Below are the code and all the weights of a small trained network. Each question names an input and a class and asks about switching units off, where a switched-off unit gives its printed mean instead of its output.

import numpy as np


def w(rows, s, z=0):
    codes = np.array(rows[::2]) - 128.0
    scale = np.full(codes.shape[1], s)
    scale[-1] = z or s
    return codes * scale


def f(y):
    return y / 2 * (1 + np.tanh(0.7978845608 * (y + 0.044715 * y**3)))


def log_softmax(a):
    a = a - a.max(-1, keepdims=True)
    return a - np.log(np.exp(a).sum(-1, keepdims=True))


def net(x, mask):
    res = np.array(x, float).reshape(1, 7) / 4 @ E
    y = f(res @ A[0][:, :-1].T + A[0][:, -1])
    res = res + np.where(mask, y, B[0][:, -1]) @ B[0][:, :-1]
    return log_softmax(res[-1] @ U[:, :-1].T + U[:, -1])


A, B = {}, {}
E = w([
[137,119,144,209,133,133,123,200,77,38],'x0',
[148,157,81,63,18,155,63,162,213,183],'x1',
[255,89,145,168,138,41,109,222,227,72],'x2',
[200,80,89,174,73,151,100,163,58,55],'x3',
[103,134,135,90,99,174,60,108,95,114],'x4',
[110,46,196,100,94,141,117,139,224,65],'x5',
[122,132,119,124,98,181,22,137,134,53],'x6',
],0.0093)
A[0] = w([
[169,103,170,131,127,105,143,172,196,74,86],'neuron 1',
[171,133,103,148,111,106,140,161,103,169,205],'neuron 2',
[110,120,130,130,158,136,115,108,6,123,133],'neuron 3',
[53,146,105,142,176,124,189,91,119,186,48],'neuron 4',
[127,128,158,74,58,144,78,100,205,142,200],'neuron 5',
[157,128,117,152,114,130,122,106,20,61,147],'neuron 6',
[136,117,134,164,149,136,121,156,100,68,226],'neuron 7',
[218,122,106,128,97,103,143,160,172,165,132],'neuron 8',
[101,127,130,183,160,141,122,171,120,52,116],'neuron 9',
[219,137,69,184,114,91,167,209,117,126,138],'neuron 10',
[82,137,81,116,69,156,85,162,132,141,63],'neuron 11',
[102,118,161,102,162,107,172,93,138,197,253],'neuron 12',
[92,137,135,168,137,137,120,189,147,54,145],'neuron 13',
],0.014,0.0021)
B[0] = w([
[154,123,140,114,162,37,163,139,182,73,235],'neuron 1',
[107,112,173,152,109,183,128,117,160,147,184],'neuron 2',
[133,97,97,126,122,139,143,129,11,114,228],'neuron 3',
[132,168,171,139,134,112,145,5,141,138,253],'neuron 4',
[132,98,31,92,108,135,103,123,189,136,239],'neuron 5',
[82,128,107,128,163,148,106,199,24,119,219],'neuron 6',
[119,101,188,113,111,115,150,138,110,75,200],'neuron 7',
[100,122,166,139,198,161,124,217,167,200,222],'neuron 8',
[170,188,157,133,63,81,116,87,112,78,201],'neuron 9',
[124,158,230,187,148,169,128,181,158,198,253],'neuron 10',
[104,145,105,131,62,163,122,90,141,133,190],'neuron 11',
[159,120,90,125,154,98,173,59,109,153,242],'neuron 12',
[135,153,160,134,70,89,125,92,153,49,197],'neuron 13',
],0.014,0.017)
U = w([
[98,139,135,138,145,179,122,129,5,78,183],'0',
[171,139,209,138,129,52,138,192,146,19,61],'1',
[160,74,96,35,173,82,122,172,248,124,17],'2',
[94,135,45,31,49,210,59,116,212,151,231],'3',
[143,151,210,171,190,146,154,200,191,170,4],'4',
[115,179,132,123,203,147,216,3,95,179,228],'5',
],0.007,0.0028)

Each question gives the input, the list of numbers given to net, and the class t.
The units are the neurons (one row each of A and B). Each row of codes is followed by its name. A weight is (code - 128) times the scale printed after its matrix; where a second scale follows, it is the last column's (A, B and U).
mask holds one flag per neuron, in row order. A switched-off neuron (its flag False) gives its mean, the last column of its row in B, instead of its output. The means were averaged over made-up inputs and are rounded, as every weight is.
A unit's drop is (log p(t) with every unit on - log p(t) with that unit switched off) / (log p(t) with every unit on - log p(t) with every unit switched off).
The circuit of an input: a set's keep is (log p(t) with only the set's units on - log p(t) with every unit switched off) / (log p(t) with every unit on - log p(t) with every unit switched off). Starting from the 12 units with the biggest drops (on a tie, the unit counted first), units are removed one at a time, each time the one whose removal leaves the highest keep (on an exact tie, the one counted first), for as long as the keep stays at least 0.8.
circuit, biggest first: the units of the circuit, biggest drop first
most important unit: the unit with the biggest drop
top k neurons: the k neurons with the biggest drops, biggest first
drop when u is switched off: that unit's drop, to one decimal
input [-8,2,6,3,2,-2,-2], class 4: most important unit	neuron 8
input [-1,4,-5,5,5,-6,-6], class 0: circuit, biggest first	[neuron 3; neuron 6]
input [5,6,-7,3,6,-2,8], class 3: top 3 neurons	[neuron 11; neuron 5; neuron 10]
input [6,1,6,7,-7,1,-3], class 4: top 2 neurons	[neuron 10; neuron 8]
input [8,-4,-2,-1,-8,-4,4], class 0: top 3 neurons	[neuron 6; neuron 1; neuron 3]
input [7,0,1,-2,-1,-6,0], class 0: top 4 neurons	[neuron 1; neuron 6; neuron 8; neuron 3]
input [8,8,6,-7,6,0,3], class 2: circuit, biggest first	[neuron 1; neuron 5]
input [-3,6,5,0,4,-4,-3], class 4: top 2 neurons	[neuron 8; neuron 10]
input [1,8,-7,-7,7,5,-8], class 3: top 2 neurons	[neuron 5; neuron 11]
input [0,7,8,-3,4,8,3], class 2: drop when neuron 1 is switched off	1.1
input [4,1,-7,5,-5,6,-1], class 0: drop when neuron 1 is switched off	0.2
input [-1,7,-4,-4,-2,-6,2], class 3: drop when neuron 5 is switched off	0.2
